Below are the code and all the weights of a small trained network. Each question names an input and a class and asks about switching units off, where a switched-off unit gives its printed mean instead of its output.

import numpy as np


def w(rows, s, z=0):
    codes = np.array(rows[::2]) - 128.0
    scale = np.full(codes.shape[1], s)
    scale[-1] = z or s
    return codes * scale


def norm(h):
    return h / np.sqrt((h * h).mean(-1, keepdims=True) + 1e-5)


def f(y):
    return y / 2 * (1 + np.tanh(0.7978845608 * (y + 0.044715 * y**3)))


def log_softmax(a):
    a = a - a.max(-1, keepdims=True)
    return a - np.log(np.exp(a).sum(-1, keepdims=True))


def net(x, mask):
    res = np.array(x, float).reshape(1, 3) / 4 @ E
    u = 0
    for l in range(2):
        y = f(norm(res) @ A[l][:, :-1].T + A[l][:, -1])
        res = res + np.where(mask[u : u + 8], y, B[l][:, -1]) @ B[l][:, :-1]
        u += 8
    return log_softmax(norm(res)[-1] @ U[:, :-1].T + U[:, -1])


A, B = {}, {}
E = w([
[44,208,100,223],'x0',
[60,38,200,66],'x1',
[146,210,252,47],'x2',
],0.0036)
A[0] = w([
[122,194,166,139,123],'0.n1',
[210,164,45,115,171],'0.n2',
[174,82,127,51,216],'0.n3',
[63,97,176,122,166],'0.n4',
[143,121,210,116,121],'0.n5',
[61,21,97,248,30],'0.n6',
[43,33,80,251,2],'0.n7',
[47,115,215,203,140],'0.n8',
],0.011,0.0032)
B[0] = w([
[31,78,179,147,183],'0.n1',
[120,117,115,181,225],'0.n2',
[164,86,98,192,243],'0.n3',
[170,161,149,131,198],'0.n4',
[193,107,155,1,197],'0.n5',
[133,157,48,100,245],'0.n6',
[172,164,77,80,254],'0.n7',
[110,135,116,144,211],'0.n8',
],0.0093,0.0054)
A[1] = w([
[108,229,103,167,69],'1.n1',
[253,212,195,82,51],'1.n2',
[128,249,112,206,2],'1.n3',
[94,254,64,124,224],'1.n4',
[46,210,174,142,153],'1.n5',
[198,163,168,13,93],'1.n6',
[192,63,52,111,104],'1.n7',
[158,77,163,98,233],'1.n8',
],0.0087,0.0024)
B[1] = w([
[83,104,206,154,173],'1.n1',
[130,113,162,134,210],'1.n2',
[98,2,113,175,174],'1.n3',
[116,107,160,51,255],'1.n4',
[141,118,150,3,177],'1.n5',
[201,108,150,209,239],'1.n6',
[51,213,178,104,245],'1.n7',
[183,166,144,151,213],'1.n8',
],0.0092,0.0047)
U = w([
[181,149,73,230,89],'0',
[117,205,12,76,211],'1',
[91,134,194,47,97],'2',
[252,148,207,158,178],'3',
[71,46,126,172,2],'4',
],0.018,0.0027)

Each question gives the input, the list of numbers given to net, and the class t.
The units are the neurons (one row each of A and B). Each row of codes is followed by its name. A weight is (code - 128) times the scale printed after its matrix; where a second scale follows, it is the last column's (A, B and U).
mask holds one flag per neuron, layer by layer. A switched-off neuron (its flag False) gives its mean, the last column of its row in B, instead of its output. The means were averaged over made-up inputs and are rounded, as every weight is.
A unit's drop is (log p(t) with every unit on - log p(t) with that unit switched off) / (log p(t) with every unit on - log p(t) with every unit switched off).
The circuit of an input: a set's keep is (log p(t) with only the set's units on - log p(t) with every unit switched off) / (log p(t) with every unit on - log p(t) with every unit switched off). Starting from the 12 units with the biggest drops (on a tie, the unit counted first), units are removed one at a time, each time the one whose removal leaves the highest keep (on an exact tie, the one counted first), for as long as the keep stays at least 0.8.
units of the circuit, in order: the units of the circuit, biggest drop first
most important unit: the unit with the biggest drop
k most important neurons: the k neurons with the biggest drops, biggest first
top k neurons in layer l: the k neurons of layer l with the biggest drops, biggest first
drop when u is switched off: that unit's drop, to one decimal
input [-5,-5,-4], class 0: units of the circuit, in order : (0.n2)
input [-7,-8,4], class 0: units of the circuit, in order : (0.n2 0.n3 1.n5)
input [-6,2,-3], class 0: units of the circuit, in order : (1.n4 0.n3)
input [2,-4,8], class 2: 2 most important neurons : (0.n1 0.n7)
input [-6,-6,-8], class 1: 2 most important neurons : (1.n6 1.n7)
input [8,-5,4], class 2: 2 most important neurons : (1.n5 0.n3)
input [6,-2,0], class 4: 3 most important neurons : (1.n3 0.n5 1.n7)
input [4,5,6], class 3: 2 most important neurons : (0.n5 1.n6)
input [2,-6,-3], class 4: 2 most important neurons : (1.n3 0.n5)
input [-4,1,-3], class 0: 2 most important neurons : (0.n3 1.n4)
input [0,-8,4], class 4: top 2 neurons in layer 0 : (0.n2 0.n5)
input [-2,-2,-2], class 0: top 2 neurons in layer 0 : (0.n2 0.n5)
input [1,-3,5], class 2: top 2 neurons in layer 0 : (0.n1 0.n7)
input [8,-8,3], class 4: most important unit : 1.n3
input [6,-1,-3], class 1: top 2 neurons in layer 0 : (0.n7 0.n6)
input [5,-4,3], class 2: top 2 neurons in layer 0 : (0.n3 0.n1)
input [3,-5,5], class 2: drop when 1.n5 is switched off : 0.2
input [-7,-7,0], class 0: drop when 0.n2 is switched off : 0.1
input [3,-5,8], class 2: drop when 0.n1 is switched off : 0.3
input [6,-2,5], class 2: most important unit : 1.n5
input [-5,-2,0], class 0: top 2 neurons in layer 0 : (0.n3 0.n2)
input [6,-3,2], class 2: top 2 neurons in layer 1 : (1.n5 1.n6)
